The same points and some others measured another way (B), then each row and its match in B
B:
0: [  52  -72  154  150  -85 -411  -70  197   96  174 -116  387  149 -171
   -5 -109  126    4  334   97  107  249 -215  165  132   56   18   59
  143  -22 -294  -92  -50  224]
1: [-130   -2 -105   21   70  117 -236  209  161   96   -1  -31 -163 -213
   82  -79   18    9   54  193   18   17  106  210  142 -240  -49  110
  101   43  218 -114   40   76]
2: [  54  -21   -4  149   61 -138   36  -44 -119 -122  225  -10  281   53
 -215  134  169   67   85  -78   14  107  142   45 -134  199  232 -309
 -232   58  -59 -176 -345   17]
3: [ -42 -161 -144 -115  470  655   62  483   46 -298   99 -349 -138 -136
  162   72 -302  127 -253 -125 -111 -546  147   -6 -324 -226  376 -347
  173  479  172   53    6 -170]
4: [  42 -163 -239   97  136  146 -226  382  419  318 -435   74 -206  -72
  230 -186   71  111   23   21   34  -85  -71  109   22 -232   15  149
  577  273  -35  -96  -82  -31]
5: [-192  -16 -143   28   70   84 -247  234  199  107  -48  -17 -190 -201
   80  -74   18   -1   62  182  -27   89   61  215  143 -232  -20  106
   93   46  223  -72   71   87]
6: [-210    6 -392   79   32  404 -592  273  100  -20  100 -363 -161  -37
  211 -152  -45   52 -228  274   65   71  153  181   75 -299 -120  -50
   13  206  377 -348 -146  127]
7: [ -85 -213 -220   32   48  100   19  -29 -128 -170  -71 -220   44  214
  -43   14    2  114 -197 -264  -10  -54   67  -74 -304   85  212 -464
  -82  239  -38  -71 -101 -169]
8: [ 398   33  195  134   92 -153 -167   52   84  185  268  341  298 -253
 -154  -40  181  -35  458  318  165  131  129  295  440    4  -33  308
  -15  -97 -117 -220 -292  260]
9: [ 761 -295 -154   95  136  371 -263 -166 -307 -197  333 -109  630  409
  -91 -229   -3  191  -60   30  393 -231  140  -52   16  231   86 -304
  -61  471 -442 -449 -696   57]
10: [-408  -63  -59  114  145 -106  -26  534  126  -76 -123  -17 -119 -223
   95  130  -73    9   18 -111 -214  164 -178  113 -202  -57  303 -305
   18  138   73   80  119   94]
11: [ 212  -62  148  331  389   22  -38  652  -52 -221  258   -7  474 -273
  -25  332  -33   33  186 -183  -45    2  -69  146 -148  182  488 -405
 -113  195 -239 -157 -427  231]
12: [  -2  -95   75  267  204  -71  -87  627  220  134 -303   76   43 -380
  161  177   24   13  167 -219  -50   11 -133  195  -61  -91  224  -89
  288   39 -138  -47  -32   84]
13: [ 217 -208 -190  281  247  245 -368  419  166  156 -244 -143   98 -163
  109   99   52   26   75 -172   29   17   64  218  170 -124  109  -25
  128   82  -16 -172 -204   42]
14: [  32 -114 -225  -32  -44  128 -205 -215   26  107  -67  -94  -92   79
  -59 -152  105   54  -24   75  103   11  233  108  153 -134 -126   60
   -1   38  150 -141  -34  -98]
15: [ -26 -238 -183  128  103  -16 -259  473  326  275 -448  181 -133 -126
  208 -176  -21   43  144   16   -5  109 -266  155  150 -167   59   96
  396  210 -158   16   81  123]
16: [ 374 -355 -165   57  -54  199  -38 -566 -295   42 -338 -338  136  245
 -171   52  167   68 -123 -547  226 -207  416    7    2   29  -95 -223
 -126 -140  -92 -157  -40 -433]
17: [ 387 -247 -258  161   98  331 -382  154  -51  -16  -27 -160  281  205
  117 -188   -8  150 -117  -22  263 -116   20   30  -11   13   27 -202
  164  381 -234 -379 -436   47]
18: [-206  -78   26  230   24 -152 -158  477   96   68 -310  -10  -21 -290
  175  102   16    4   46 -207  -10  132 -148  164 -121  -89  104 -195
  170  -32  -63  -99   75   95]
19: [ 213   23  -51 -172  185  533 -103 -298   90  143  109 -261 -251 -252
  -69   -3  100    7    7  131  127 -446  697  247  300 -428 -227  385
   97 -158  502 -139   69 -294]
20: [ -29  137  254   86  153 -169   84  105  -10  -39  306   95  117 -401
 -194  263  136  -66  292   59  -64   67  246  254  106  -24  162   10
 -217 -230  161  -50  -56   83]
21: [ -46 -120 -210 -154  -53  176 -108 -244   20   64  -73  -82 -212  103
  -16 -237   40   80  -91  109   94 -123  211   45   50 -190 -126   38
   89  120  170  -80   92 -155]
22: [ 290   58  252   -3 -140 -263   23 -266   32  228   65  353  137 -150
 -116 -182  248   25  306  229  300  -29  170  172  200  -35 -207  282
  210 -146 -167 -251 -133   42]
23: [-186   15  -31   -9  180  200   16  362   51 -182  122 -145  -71 -147
  124   26  -80  108 -141    7  -24 -231   64   30 -322 -119  215 -279
  167  286  108 -115  -78  -20]
24: [-256  145   59  -13  -16 -221  132 -121  248  238  -87  102 -280 -281
 -149  117  301   -7  190   61 -107   71  314  206   45 -175   -8  206
   80 -267  343    0  105 -154]
25: [ -73  -96 -205   42   57  147 -259  165   93   49  -55  -97  -87  -42
   81 -100    2   44  -25   88   25   41   62  132   73 -160    0  -28
   64  138  116 -129  -32   34]
26: [ 194  -12  175   13   70   33  -79  376    1  -88  205  216  215 -160
  184 -236 -110  107   75  267  261 -206 -163   77 -113  -40   60  -84
  341  340 -304 -274 -214  235]
27: [-260  -50    9   72  136  -74   15  335   67  -59  -51  -11  -86 -254
    4  138  -27  -11   82  -96 -145   77  -24  141  -76  -71  231 -189
  -52   17  105   69  128   41]
28: [-525 -101  -96  -62 -202 -434  -79  287  288  223 -401  372 -385 -122
  168 -333  -26    8  149  223  -87  353 -427  113   49 -153  -35   78
  297  107  -56  152  444  179]
29: [-446   54  -62  -93 -250 -341  -41   82  360  334 -341  317 -453 -147
  144 -323  149   54  100  288    9  181 -141  114    5 -246 -187  253
  459   17  111  -14  285   36]
30: [  13 -284 -189  118   -4 -181 -244  306  286  327 -481  276  -79  -28
  107 -221   46   28  217   28    5  267 -300  143  232  -64   13  115
  302  156 -240   40   81  135]
31: [ 103   10  206 -116 -141  -81   81 -259  -68   76   19  134  -26 -151
  -31 -168   94   39  105   98  248 -205  212  107   33 -138 -185  125
  180 -106  -32 -163   96  -92]
32: [-482  253  474   61 -278 -572   11  483  140  134 -143  397 -195 -657
  278  -87   25  -68  243  224  138  144 -273  257 -109 -252 -167  112
  410 -241  -57 -138  387  292]
33: [-116  109  176  142  242  -55   21  414   28 -137  282    9  117 -394
  -68  278   24  -26  173   21 -115   39  108  212  -62  -20  296 -166
 -134  -27  131  -77 -125  143]
34: [ 351 -172  147  112  141   24    5  188   19   92 -169  107  180 -193
   37   18   39   54  174 -173  170 -208   44  128   36  -32   71  -19
  262   40 -273 -121  -91  -35]
35: [ 421    2  247  251  277 -106   61   45  -50   48  248  104  422 -294
 -306  373  245  -41  405 -140   11   24  328  249  213  142  240   11
 -235 -223  -58 -133 -369   36]
36: [ -41    1  103  350  -28 -206 -272  393  -21   55 -125  -11  198 -300
  103  152  116  -20  119 -148  103  216  -63  225  -28  -21   31 -168
   31 -146 -112 -287 -142  183]
37: [  82  -49  231   29   23 -218  141  355   97   20  -71  350  112 -167
  148 -174  -21  104  150   60  154 -139 -262   29 -224   26  146 -111
  462  266 -391 -114  -83  132]
38: [ 181  -49   33  187 -110  -90 -199   31 -110   35  -11   -1  259    3
   46  -86  143   83   10  -39  278   23   36   78  -80   37  -77 -157
  109   44 -213 -389 -292   70]
39: [ 108 -315 -224 -184   68  213  140 -316 -164 -155   -8 -111   11  336
 -140 -167  -54  140 -143 -143   45 -230  143 -117 -149   67  159 -312
  -74  323  -74   54   -5 -256]
40: [ 532 -342  119  467  161 -191 -121  370   46  276 -571  138  418 -185
   30  224  178   20  311 -579  148   72 -133  171  102  135  174 -116
  247 -103 -547 -137 -241    6]
41: [ 180 -234 -222  -70  398  540  -53  435   90 -201  110 -149   44   57
  154 -125 -238  170 -156   27   -5 -421  -15  -28 -198  -97  324 -268
  264  633  -82  -50 -212  -29]
42: [-193  -57 -136  291   -3 -111 -167  326  219  214 -451 -110  -88 -144
  135  135  212   67  -35 -306  -32  122   11  114 -193  -90   74 -154
  286  -35   36 -169  -96  -87]
43: [ 449 -152 -190   63  359  526 -227  250  295  199  -80  -86   13  -96
  111  -87   51  127   36   78  125 -386  258  152  163 -236   48  228
  443  301   32 -204 -340  -89]
44: [ 219   20  105  115   70  261 -246  421 -132 -215  261  -98  297 -137
  265 -146 -122  132 -138  129  352 -303  -25   61 -254  -81   21 -268
  286  341 -220 -483 -360  189]
45: [-342   50   51  -84  142  -77  107  312  280   79  -26  163 -321 -369
   20   23    2  -18  165  163 -189    6   19  187   21 -224  149  106
  160   17  245  155  252   25]
46: [ 409 -160 -202  141  191  416 -333  147   62   59    4 -183  184   46
   86  -92   58  124  -64    4  221 -225  199   96   61  -98    8  -28
  226  266  -60 -350 -410  -27]
47: [ 113 -166  155 -368  275 -141  455 -128  378  289  -51  617 -309 -238
 -273 -161   21  -33  562  310 -207 -146   77  176  455 -150  167  535
  208   50   24  519  401  -82]
48: [  25  -79  -15   -2  172  150  113 -179   18   64  -92 -193 -114 -178
 -174  231  146   -4   48 -252  -69 -182  453  149   39 -146   83  -10
  -81 -196  279   34   77 -304]
49: [  67 -301 -329    2  255  318 -108  465   55 -239   28  -62  128  292
  175 -240 -230  225 -219   25   10 -177 -279 -140 -348   86  384 -480
  239  790 -282  -91 -317   80]
50: [-169   71   61 -155 -198 -240   19 -154   97  121   54  267 -163  -66
  -15 -311  104   50  129  357  133   45   27  100   54 -126 -159  168
  179   31   33 -101  110   58]
51: [ 313 -107  129  100  155  153  -43  371   15  -31  -31   60  218 -150
  188  -88  -64  135   15  -65  239 -348  -57   47 -193  -42  117 -153
  421  289 -330 -247 -241   47]
52: [ 200 -352 -192  272  -15 -157 -116  131  -59   47 -381   15  310  276
    2  -39  103  139  -13 -392  103  155 -210  -63 -194  256  202 -428
  111  254 -472 -158 -298  -23]
53: [-316  -72  -70  112 -199 -466 -151  134   97  142 -186  268  -55  -44
  -11 -147  119   -3  194  124  -34  484 -260  131   76   31   13  -54
  -20  -12  -93  -23   98  212]
54: [ -89  -49  -41 -142 -169  -58  -70    0  -70 -122  156  156   17  148
  113 -421  -78  137  -94  319  230  -44 -158  -48 -185  -17  -44 -175
  198  377 -176 -221  -53  130]
55: [ 293 -432 -388 -245  104  462  106 -709 -176  -22 -180 -341 -114  440
 -264 -120   33  121 -195 -308   53 -364  504  -84   58  -56   14 -134
 -141  161  126   90   67 -544]
56: [-419  144    1   15 -190 -372 -111  308  281  153  -25  333 -198 -161
  160 -277  100   70  110  407   41  251 -246  109 -113 -112  -39   60
  347  158    4 -158   12  243]
57: [ -92 -107   -9  259   -8 -226  -93   93  151  324 -517  -14 -112 -299
  -37  245  251  -62  195 -380  -69  211  133  245  124 -114    1   45
   61 -362   85    0  150 -131]
58: [-478  162   14  -11 -276 -482 -138  368  270  101   37  451 -168 -101
  207 -409   65   90  103  534   77  342 -416   72 -152  -60  -43   18
  371  274 -104 -188   -9  373]
59: [-451  -59   25   44 -123 -569  207  326  299  186 -406  406 -223 -103
   83 -113  114   79  155  -39 -143  263 -381    4 -278   37  193 -134
  380  130 -188  140  186   50]
60: [ 530   25  333  199  422  101  160  -92   -3  113  218  -28  311 -500
 -392  550  286  -97  460 -258  -26 -192  664  358  335  -20  191  204
 -253 -456  174  -52 -232 -169]
61: [ 280 -247 -162   76  156  470  -81  -83 -153  -54 -247 -455   56   61
   43   94   20  123 -264 -480  168 -435  375    1 -200 -127   42 -293
  129   94   19 -216 -122 -373]
62: [ 540 -450 -116 -479  262  274  477 -620  -10    7   30  284  -37  380
 -348 -347  -66  142  172   49   33 -498  223 -123  199   62  207  119
  101  427 -224  359  105 -359]
63: [-114  -20  114 -202  327  -40  273  264  404  165   36  388 -308 -395
 -102   -3  -20  -27  394  277 -257  -95   52  210  234 -206  246  346
  209   90  184  342  266   14]
64: [-322  -69 -180   42   31 -279  100   66  313  213 -274  161 -253  -15
 -116   17  221   57  138  -43 -231  244  -13   67  -52   -2  195  -14
  114   39  122  139   51  -94]
65: [  64  -31   93  225    8 -299  -34  364  261  252 -286  287   84 -196
  111  -34  198   75  214  -54   92   86 -156  120  -92   17   83   12
  439   68 -266 -176 -196   95]
66: [-329 -208 -168   51   27 -298   37  179  119   62 -267  155 -119   11
  -91   19   36   -2  143 -132 -235  354 -212   67   -8   73  266 -213
 -112   72  -41  222  192   33]
67: [-108 -198 -225  163  -45 -200  -98 -199  122  311 -460  -54 -142    5
 -190  150  295  -33  150 -309 -120  317  191  165  198  -39   11   32
 -122 -279  148   64  110 -203]
68: [ 166 -327  112 -272  415  191  644  -16  111  -21 -273  116 -191 -110
 -148  104 -101   85  119 -397 -185 -579  169  -53 -183  -57  417 -109
  272  206  -96  466  316 -451]
69: [ 221 -285   54 -314   12  136  381 -509 -207  -76 -107   15  -67  161
 -160 -169  -40  104  -39 -209  150 -466  268  -81 -116  -25   33 -126
   79  101 -125  126  237 -398]
70: [-242   32  -35 -128  263  -49  166  512  451   58   77  357 -238 -183
   72 -159  -42  103  169  374 -198  -74 -189   60 -122 -108  323   71
  417  448   32  135  -25  131]
71: [ 672 -445  -73   81  -54   -5   57 -602 -280  118 -342  -28  378  383
 -254  -59  215  113   70 -499  310 -151  242  -54   83  223  -28 -180
  -31  -25 -451 -135 -218 -335]

[  44   12  307 -123  184  -13  353  -46 -139 -120   16  -19  -80 -175
   45  -61  -27  138 -135  210  -73  228  136   98 -297  325  -17  118] -> 69
[ -56   44  287 -106 -345   -6   48   -7 -248  -57  -94  282   84 -166
   30  -85   25 -275   52 -203  -24 -139   74  -76  461 -232 -175  107] -> 41
[  82  279   72    1  -13  114  -26  284 -125  359   45 -113  -86   88
  469 -127  -64   26  259  -69  321 -219  401  427  503    6   82  -14] -> 30
[ -97  -31   91  -37 -178  134  140   56 -144  118  255  102 -212 -127
  129  -59 -155    8  -10 -156   87  200  134  266  335  -89 -179  141] -> 4
[-145 -516 -311  346  344  264 -148  166  271  122 -221 -143 -393  135
   35  165  270  -36  191  233  -70   94  -45 -125 -243 -409  118  229] -> 8
[ -77 -312 -260  203  156  -81 -160  -38  403 -186 -380  -95  -25   31
 -248  -97   99  -74  108  332   72   44 -319 -248 -747 -238  120  158] -> 2
[ 297  181   74    0   95 -101 -126  212  221  -55 -256 -113  231  193
  150 -321  -34  -72  111  184  219 -196  130  324   36   24  129    0] -> 66
[ 194   32  398 -117  198  211  154  154 -205 -172  -70  -80  111  -94
  237  130  176 -315 -111  240 -223 -104  484   37  617  111 -157  152] -> 63
[ 197 -148   23   87  402   28  131   10  172 -244  155    0  -27 -141
  -33  120  -69 -147 -240  402 -216  136  166   36  -78  113  -59  155] -> 24
[ -52  100 -227  106 -194  -71  -53   55  234  176 -389  -21  -29  154
   28 -273   -6  147  376    5  386   45 -275  229 -461 -133  209  -21] -> 52
[ -61 -177   53   -7  -75 -177    0  -94  139 -202 -100  104   -8  -96
 -234 -290 -109   21  -57   46   86  118 -231  -48 -506 -118  -19  145] -> 10
[-134  -55  312   82  333 -181  421 -129 -433  261  177  280 -449 -334
  131   91   10  372    8  -14 -132  -12  152 -218 -559  216  229   47] -> 32
[  24  -99  278   36  393    1   83  122 -184   99  123  -69 -245 -103
  222  -22   31   96  -38  122  -30 -148  371   -7  -52   92  101  132] -> 50
[ 139 -165 -100   88  213   12  140  -86  262 -315  170   82    6 -196
 -187   94 -168 -188 -256  366 -174  290  -29   31 -166   42 -150  167] -> 48
[  48  182    3   86  -26 -160  127  -34  -66  138   47  267  -51 -168
   94  -21 -135  -12  124    3   90 -108   30   50  -57    8   97  -31] -> 18
[ 231  184  224  -66   47  -82    3  124   -2  -89 -142    2  199    8
  136 -194  -34 -146   24  124   86 -197  209  170  187   64   22   36] -> 39
[ -91   82 -115  143 -184   12 -126   94  -51  274   17  143 -127  -64
  183   -9  -50 -144  272 -148  214 -240   93   32  319 -314   34   29] -> 17
[ 106  246  255  -60  209  -37   62  103 -248   69  426  -65  -40 -281
  317   47 -238 -164 -104  121   97 -312  584   71  476  183  -79   66] -> 21
[ 171  189   49   95  258  -98 -149  248   52  220  -97 -145  -15  115
  321 -189  -25   33  220  127  284 -404  308  192   26   22  252  -21] -> 53
[  -6  -33 -289  123  121  -37  121  -79  293  -40  231  -44 -159 -139
  -93  -26 -299  109  -63  280  158  336 -131  211 -491  118    3   90] -> 16
[  56  269  -64  205  116  -92   25   66 -128  334  -36  182  -90 -141
  295  171   13 -101  303   67  109 -406  220  -87  132  -51  219  -78] -> 38
[  84   -5   37  208  432  145  154  162 -126  278  -65    5 -257  -43
  349  291  203   -9  181  232 -110 -170  355  -27  110   35  202   39] -> 22
[  36   28 -236  276   87 -139   -1   -6  125  198  -70  277 -131  -78
   41   67  -43  -35  225   69   61 -144 -103  -56 -219 -193  205  -30] -> 36
[  79   47  -27  134   -7   51  166   75  -22  206 -282  218 -112   52
  165   37  149   37  265    9  -14   27  -26  140   -3  -99  158  -16] -> 65
[ 223  332 -196   62  254    7  -56  129  247   -2  273 -275  106  -98
  230   45 -318 -190  -14  429  281 -126  356  303  187  238   -2    6] -> 67
[  88   78   58 -116  109   54   46   47  119 -235  338 -251   69 -172
   46 -100 -321 -139 -242  307  152  140  265  251  131  211 -220  161] -> 55
[   2  -54  445 -152  -55   85   82   76 -265 -123 -224   12   61  -80
  110  -97  194 -187   -9   -1  -95 -119  233  -89  310  -59 -113  174] -> 70
[-104  -35   51  -13 -134  112   51  128  -75  199  128   -4 -236    8
  175 -183 -108  128  100 -156  206  137  106  323  158 -113  -51  116] -> 15
[  14 -247  -75  118  220   32  -82  102  189  -36  280  -67 -207  -34
    2 -108 -192   -4 -128  121   58  109  115  166  -44 -135  -55  184] -> 14
[ 211  375  -61   75  -60 -130  132    1   -3  103  133  279  108 -190
  159   71 -225 -187   92   80   99 -162  141  175  283   68   30  -83] -> 42
[-159 -378 -479  313  216  158  -68  -77  428 -152 -361 -152 -135  -53
 -228  286  209 -215  152  515  -53  190 -298 -361 -621 -256   50  197] -> 35
[-145 -381  -22   86  131   28  -60    4  107  -87  322  -19 -285 -138
 -107 -126 -191   11 -179   44   22  181   23   14 -167 -199 -131  259] -> 5
